Below is a small trained network, with its code and all its weights. Each question gives an input and a class and asks what happens when units are switched off, that is, made to give their printed mean instead of their output.

import numpy as np


def w(rows, s, z=0):
    codes = np.array(rows[::2]) - 128.0
    scale = np.full(codes.shape[1], s)
    scale[-1] = z or s
    return codes * scale


def norm(h):
    return h / np.sqrt((h * h).mean(-1, keepdims=True) + 1e-5)


def f(y):
    return np.maximum(y, 0)


def log_softmax(a):
    a = a - a.max(-1, keepdims=True)
    return a - np.log(np.exp(a).sum(-1, keepdims=True))


def net(x, mask):
    res = np.array(x, float).reshape(1, 2) / 4 @ E
    u = 0
    for l in range(2):
        y = f(norm(res) @ A[l][:, :-1].T + A[l][:, -1])
        res = res + np.where(mask[u : u + 7], y, B[l][:, -1]) @ B[l][:, :-1]
        u += 7
    return log_softmax(norm(res)[-1] @ U[:, :-1].T + U[:, -1])


A, B = {}, {}
E = w([
[102,236,203,254,141],'x0',
[147,119,75,180,229],'x1',
],0.0078)
A[0] = w([
[140,100,169,214,127,254],'L0N0',
[214,47,96,138,114,72],'L0N1',
[63,177,144,189,199,167],'L0N2',
[22,175,221,124,70,170],'L0N3',
[148,110,169,191,108,165],'L0N4',
[255,83,179,56,8,140],'L0N5',
[120,109,122,87,101,146],'L0N6',
],0.009,0.0031)
B[0] = w([
[75,88,141,89,93,224],'L0N0',
[111,192,73,89,130,187],'L0N1',
[187,39,97,142,186,252],'L0N2',
[110,172,53,59,37,235],'L0N3',
[2,189,209,8,215,183],'L0N4',
[141,45,148,230,172,255],'L0N5',
[241,55,248,118,197,183],'L0N6',
],0.0073,0.007)
A[1] = w([
[130,157,111,98,207,93],'L1N0',
[163,170,16,150,136,106],'L1N1',
[165,147,126,60,221,94],'L1N2',
[223,68,33,145,188,220],'L1N3',
[68,47,245,197,184,255],'L1N4',
[110,187,112,71,71,89],'L1N5',
[187,40,106,50,112,80],'L1N6',
],0.011,0.0023)
B[1] = w([
[111,150,92,147,186,169],'L1N0',
[202,144,184,193,77,147],'L1N1',
[112,141,169,111,176,182],'L1N2',
[101,161,125,90,85,247],'L1N3',
[152,83,133,132,119,227],'L1N4',
[106,104,109,7,76,155],'L1N5',
[140,167,136,208,123,203],'L1N6',
],0.013,0.014)
U = w([
[200,53,179,195,79,165],'0',
[76,116,129,30,79,192],'1',
[156,254,117,149,146,149],'2',
[95,69,146,145,243,175],'3',
[121,116,89,138,132,33],'4',
[136,106,70,137,131,10],'5',
[146,107,71,131,134,11],'6',
],0.024,0.012)

Each question gives the input, the list of numbers given to net, and the class t.
The units are the neurons (one row each of A and B). Each row of codes is followed by its name. A weight is (code - 128) times the scale printed after its matrix; where a second scale follows, it is the last column's (A, B and U).
mask holds one flag per neuron, layer by layer. A switched-off neuron (its flag False) gives its mean, the last column of its row in B, instead of its output. The means were averaged over made-up inputs and are rounded, as every weight is.
A unit's drop is (log p(t) with every unit on - log p(t) with that unit switched off) / (log p(t) with every unit on - log p(t) with every unit switched off).
top k neurons: the k neurons with the biggest drops, biggest first
k most important neurons of layer l: the k neurons of layer l with the biggest drops, biggest first
drop when u is switched off: that unit's drop, to one decimal
input [8,0], class 1: 4 most important neurons of layer 0 => (L0N3, L0N5, L0N6, L0N0)
input [0,4], class 2: top 3 neurons => (L0N5, L0N4, L1N3)
input [-3,0], class 0: top 2 neurons => (L0N5, L0N3)
input [7,1], class 3: top 4 neurons => (L0N2, L1N3, L0N4, L0N5)
input [-8,2], class 2: top neuron => (L0N1)
input [7,2], class 3: top 2 neurons => (L0N2, L0N4)
input [5,0], class 1: top 3 neurons => (L0N3, L0N5, L0N6)
input [-4,0], class 0: top 4 neurons => (L0N5, L0N3, L0N4, L0N6)
input [6,1], class 3: 4 most important neurons of layer 0 => (L0N2, L0N4, L0N5, L0N1)
input [-7,-2], class 0: top 2 neurons => (L0N5, L1N6)
input [-7,2], class 2: top 2 neurons => (L1N6, L0N1)
input [2,1], class 3: top 2 neurons => (L0N2, L0N4)
input [1,1], class 3: top 2 neurons => (L0N4, L0N5)
input [8,-1], class 1: drop when L0N3 is switched off => 1.1
input [6,2], class 3: drop when L0N4 is switched off => 0.3
input [7,-1], class 1: drop when L0N3 is switched off => 1.1
input [-5,2], class 2: top neuron => (L1N6)
